Below is a small trained network, with its code and all its weights. Each question gives an input and a class and asks what happens when units are switched off, that is, made to give their printed mean instead of their output.

import numpy as np


def w(rows, s, z=0):
    codes = np.array(rows[::2]) - 128.0
    scale = np.full(codes.shape[1], s)
    scale[-1] = z or s
    return codes * scale


def norm(h):
    return h / np.sqrt((h * h).mean(-1, keepdims=True) + 1e-5)


def f(y):
    return np.maximum(y, 0)


def log_softmax(a):
    a = a - a.max(-1, keepdims=True)
    return a - np.log(np.exp(a).sum(-1, keepdims=True))


def net(x, mask):
    res = np.array(x, float).reshape(1, 8) / 4 @ E
    u = 0
    for l in range(3):
        y = f(norm(res) @ A[l][:, :-1].T + A[l][:, -1])
        res = res + np.where(mask[u : u + 16], y, B[l][:, -1]) @ B[l][:, :-1]
        u += 16
    return log_softmax(norm(res)[-1] @ U[:, :-1].T + U[:, -1])


A, B = {}, {}
E = w([
[102,91,125,99,84,103,86,98,6,198,161,114],'x0',
[201,99,45,144,137,106,136,192,76,128,68,126],'x1',
[130,109,56,254,109,171,79,84,101,62,206,171],'x2',
[75,53,79,176,71,129,151,102,196,202,43,149],'x3',
[41,107,92,157,206,44,125,114,136,85,140,65],'x4',
[127,126,130,127,130,129,128,129,126,128,128,127],'x5',
[123,72,52,42,123,220,96,170,164,129,153,63],'x6',
[128,127,127,127,127,128,130,128,127,127,127,128],'x7',
],0.0037)
A[0] = w([
[74,188,200,67,50,220,130,74,153,119,147,200,108],'L0N0',
[151,150,178,50,185,113,164,134,227,128,55,138,106],'L0N1',
[181,143,169,116,71,144,117,148,113,187,153,185,106],'L0N2',
[161,157,178,104,142,97,82,115,42,95,171,94,91],'L0N3',
[140,213,162,143,140,14,153,80,98,99,112,250,173],'L0N4',
[30,71,176,133,80,155,152,90,181,137,131,151,97],'L0N5',
[89,107,110,153,166,181,128,71,153,125,220,199,150],'L0N6',
[131,168,135,191,126,151,252,183,191,78,145,70,2],'L0N7',
[128,117,157,97,124,120,115,115,90,180,90,112,98],'L0N8',
[137,111,171,123,143,122,121,150,119,149,90,53,194],'L0N9',
[95,83,96,124,104,132,126,53,220,213,86,114,67],'L0N10',
[127,98,220,11,128,64,71,63,144,191,105,102,125],'L0N11',
[65,97,123,105,163,64,147,108,188,106,227,109,146],'L0N12',
[120,122,114,160,101,95,182,58,129,157,70,183,105],'L0N13',
[95,123,185,156,99,78,128,125,116,63,89,96,103],'L0N14',
[122,104,132,63,157,50,122,103,148,109,89,111,92],'L0N15',
],0.0038)
B[0] = w([
[210,96,116,119,139,94,104,80,142,124,99,77,206],'L0N0',
[96,181,123,200,112,195,157,136,84,106,115,92,211],'L0N1',
[98,88,110,84,215,141,137,53,103,116,107,186,183],'L0N2',
[54,122,127,93,102,106,100,148,118,96,90,181,184],'L0N3',
[147,53,137,114,103,164,133,202,179,154,204,84,253],'L0N4',
[161,98,133,63,115,64,114,133,111,54,106,114,185],'L0N5',
[144,171,111,168,67,154,166,128,117,92,92,55,206],'L0N6',
[161,146,152,150,178,207,37,191,255,91,63,149,149],'L0N7',
[103,205,86,189,149,186,146,125,106,117,169,122,157],'L0N8',
[125,148,70,175,82,145,159,80,128,97,183,143,196],'L0N9',
[84,145,114,68,99,115,107,151,130,74,136,211,185],'L0N10',
[116,164,105,198,86,166,151,121,112,120,122,92,213],'L0N11',
[201,111,122,103,137,159,112,65,154,172,137,154,204],'L0N12',
[111,114,152,76,121,142,92,187,110,82,179,159,188],'L0N13',
[150,94,110,113,135,129,132,129,181,174,172,136,158],'L0N14',
[142,165,114,126,165,184,174,99,88,161,121,143,164],'L0N15',
],0.0044,0.0043)
A[1] = w([
[231,138,161,104,141,212,137,125,174,112,98,255,105],'L1N0',
[152,120,75,41,124,223,100,144,142,179,183,75,29],'L1N1',
[251,93,51,158,190,92,132,243,66,160,27,175,162],'L1N2',
[58,79,146,170,197,44,159,134,128,113,152,65,17],'L1N3',
[71,56,110,197,97,194,188,61,156,148,99,148,219],'L1N4',
[101,102,190,83,169,143,185,186,141,98,111,157,196],'L1N5',
[33,35,132,157,107,84,104,144,177,185,47,226,9],'L1N6',
[102,167,211,195,117,49,163,180,118,172,132,192,39],'L1N7',
[101,131,74,141,222,35,158,135,201,63,168,81,69],'L1N8',
[98,158,179,49,161,106,177,129,99,182,65,100,32],'L1N9',
[21,98,89,128,250,69,116,50,128,149,128,90,99],'L1N10',
[84,176,215,130,133,140,77,74,199,155,150,90,46],'L1N11',
[103,218,222,49,213,140,98,136,116,26,242,139,85],'L1N12',
[190,175,137,40,148,156,80,198,113,65,170,42,129],'L1N13',
[214,160,242,218,132,30,135,93,105,199,101,217,133],'L1N14',
[161,131,170,54,178,140,180,115,134,200,87,146,71],'L1N15',
],0.0037,0.0014)
B[1] = w([
[97,143,128,158,254,107,88,109,152,126,100,135,236],'L1N0',
[110,79,144,137,172,103,169,160,169,125,197,140,201],'L1N1',
[156,123,214,96,67,97,119,16,181,67,132,41,223],'L1N2',
[169,120,113,94,170,174,140,113,135,139,137,154,167],'L1N3',
[150,156,156,128,140,120,105,176,104,118,113,176,253],'L1N4',
[92,154,89,161,116,140,84,124,124,107,143,139,177],'L1N5',
[120,181,92,39,132,72,119,130,123,63,116,158,183],'L1N6',
[70,102,49,74,125,130,149,145,173,120,200,104,161],'L1N7',
[165,136,142,108,168,183,136,121,110,150,92,138,202],'L1N8',
[123,168,149,213,104,169,179,139,114,119,122,137,157],'L1N9',
[198,128,161,94,151,175,161,78,119,159,102,184,181],'L1N10',
[165,96,148,108,89,103,135,126,152,87,102,58,175],'L1N11',
[149,118,92,95,74,70,135,151,128,102,53,218,231],'L1N12',
[117,126,108,150,102,70,147,129,148,126,127,165,234],'L1N13',
[119,24,75,88,171,165,174,160,157,119,223,110,182],'L1N14',
[117,162,95,158,136,184,173,83,78,138,148,161,153],'L1N15',
],0.0053,0.0037)
A[2] = w([
[91,100,137,139,103,93,87,109,69,220,153,101,3],'L2N0',
[218,153,113,105,224,186,161,20,167,122,115,165,160],'L2N1',
[126,26,112,81,75,192,121,222,173,153,123,132,128],'L2N2',
[169,111,105,254,113,171,62,145,121,59,174,142,148],'L2N3',
[104,87,108,89,77,111,88,47,20,201,204,159,99],'L2N4',
[109,107,117,109,107,114,92,96,65,155,123,62,99],'L2N5',
[100,99,154,220,116,154,92,96,97,91,148,152,62],'L2N6',
[150,75,76,113,188,146,210,169,248,115,216,104,129],'L2N7',
[175,146,220,71,122,194,85,83,183,183,172,207,105],'L2N8',
[130,165,48,232,108,147,52,106,110,154,163,136,14],'L2N9',
[54,99,117,117,53,139,138,90,205,191,42,170,131],'L2N10',
[93,207,163,119,137,121,221,202,132,229,97,56,31],'L2N11',
[120,129,172,159,65,100,132,49,135,86,121,22,158],'L2N12',
[74,136,156,88,94,105,69,144,18,240,145,109,89],'L2N13',
[97,114,48,95,126,188,74,157,179,122,106,78,136],'L2N14',
[179,227,170,50,136,68,110,187,116,113,154,137,88],'L2N15',
],0.0043,0.0018)
B[2] = w([
[111,168,163,151,126,119,39,254,164,150,86,104,141],'L2N0',
[134,111,112,163,130,96,83,89,37,246,75,100,254],'L2N1',
[93,118,173,150,185,80,168,100,104,105,194,154,173],'L2N2',
[25,210,136,59,93,140,200,128,110,182,86,101,220],'L2N3',
[130,164,216,174,214,129,115,161,241,157,49,130,211],'L2N4',
[191,141,179,188,162,147,127,137,224,98,97,128,150],'L2N5',
[126,156,62,90,123,198,236,130,85,114,146,89,163],'L2N6',
[75,75,200,122,106,138,89,183,86,200,185,133,243],'L2N7',
[175,80,37,131,175,83,84,108,51,159,111,50,181],'L2N8',
[129,189,104,101,88,192,214,113,112,132,128,111,154],'L2N9',
[192,133,49,114,119,69,96,127,46,34,180,155,172],'L2N10',
[80,183,28,187,70,225,142,47,68,101,167,98,159],'L2N11',
[228,104,124,79,26,144,131,117,180,99,146,42,174],'L2N12',
[93,188,122,212,190,157,78,218,225,78,47,135,157],'L2N13',
[149,151,232,162,119,55,147,156,108,154,176,148,171],'L2N14',
[64,77,42,126,80,131,83,74,130,94,128,191,160],'L2N15',
],0.0042,0.0056)
U = w([
[72,223,79,158,65,211,216,117,83,119,138,108,254],'0',
[105,132,68,73,106,38,89,150,117,40,114,251,140],'1',
[67,45,181,121,153,109,139,209,133,175,242,127,163],'2',
[123,195,185,206,191,153,61,195,220,138,45,115,26],'3',
[163,100,95,128,212,132,100,63,44,214,81,139,69],'4',
[201,81,142,97,61,89,110,71,154,88,128,43,103],'5',
],0.012,0.00055)

Each question gives the input, the list of numbers given to net, and the class t.
The units are the neurons (one row each of A and B). Each row of codes is followed by its name. A weight is (code - 128) times the scale printed after its matrix; where a second scale follows, it is the last column's (A, B and U).
mask holds one flag per neuron, layer by layer. A switched-off neuron (its flag False) gives its mean, the last column of its row in B, instead of its output. The means were averaged over made-up inputs and are rounded, as every weight is.
A unit's drop is (log p(t) with every unit on - log p(t) with that unit switched off) / (log p(t) with every unit on - log p(t) with every unit switched off).
The circuit of an input: a set's keep is (log p(t) with only the set's units on - log p(t) with every unit switched off) / (log p(t) with every unit on - log p(t) with every unit switched off). Starting from the 12 units with the biggest drops (on a tie, the unit counted first), units are removed one at a time, each time the one whose removal leaves the highest keep (on an exact tie, the one counted first), for as long as the keep stays at least 0.8.
units of the circuit, in order: the units of the circuit, biggest drop first
unit that matters most: the unit with the biggest drop
top k neurons: the k neurons with the biggest drops, biggest first
k most important neurons of layer l: the k neurons of layer l with the biggest drops, biggest first
input [7,-5,3,-5,8,7,-2,4], class 4: top neuron : L1N10
input [-8,-6,5,-7,-5,0,8,-5], class 2: units of the circuit, in order : L1N1, L2N7
input [-7,4,2,-8,2,8,6,-2], class 1: top 2 neurons : L1N12, L0N4
input [-8,-6,6,-4,-7,-5,4,-1], class 3: top 2 neurons : L1N0, L0N6
input [4,8,7,4,-6,-5,-3,-8], class 5: top 4 neurons : L1N2, L0N1, L0N9, L0N11
input [-7,6,5,-8,-6,7,-4,7], class 1: units of the circuit, in order : L1N12, L2N15
input [4,-3,-7,0,-7,8,-3,2], class 0: top 4 neurons : L0N11, L1N9, L0N12, L2N11
input [-1,-7,0,-6,-8,-2,2,-8], class 4: 2 most important neurons of layer 0 : L0N0, L0N2
input [7,7,8,4,3,5,-7,-2], class 0: units of the circuit, in order : L2N3, L2N9
input [-1,0,-7,-7,8,7,-4,-5], class 4: top 4 neurons : L1N8, L1N3, L1N10, L0N12
input [1,-7,-8,-7,4,6,-3,2], class 0: units of the circuit, in order : L0N11, L2N11
input [8,3,2,-5,1,-4,-7,8], class 3: units of the circuit, in order : L2N4, L2N13
input [-2,1,-4,5,-5,-5,4,0], class 1: units of the circuit, in order : L0N10, L2N10
input [-6,-6,-2,-6,1,4,-6,6], class 1: units of the circuit, in order : L1N12
input [-7,-1,-7,-3,2,0,-5,5], class 0: 2 most important neurons of layer 2 : L2N11, L2N4
input [0,7,0,8,5,-2,1,7], class 1: top 2 neurons : L0N10, L1N6
input [-1,8,-7,3,3,-2,2,3], class 5: top 3 neurons : L1N2, L2N12, L2N3
input [-6,-6,-4,6,8,2,6,-6], class 4: 2 most important neurons of layer 0 : L0N4, L0N12
input [2,-5,-4,7,8,-7,-8,-4], class 2: top 2 neurons : L1N7, L1N14
input [4,7,5,-8,-4,6,-3,8], class 1: unit that matters most : L0N3
input [2,5,-3,-6,3,-3,-7,-5], class 2: top 2 neurons : L1N14, L1N7
input [-2,1,3,-7,-6,-7,-6,2], class 1: top 2 neurons : L1N12, L0N3
input [-5,0,5,0,7,-2,-3,7], class 4: top 2 neurons : L1N8, L2N1
input [-3,1,-6,-6,-7,-5,2,-5], class 4: 2 most important neurons of layer 2 : L2N1, L2N3
input [-2,-3,-1,1,-7,7,-5,1], class 4: 2 most important neurons of layer 0 : L0N2, L0N0
input [7,7,-2,-7,-5,-4,-1,-6], class 1: 2 most important neurons of layer 2 : L2N15, L2N1
input [6,4,4,8,7,1,6,0], class 1: unit that matters most : L0N4
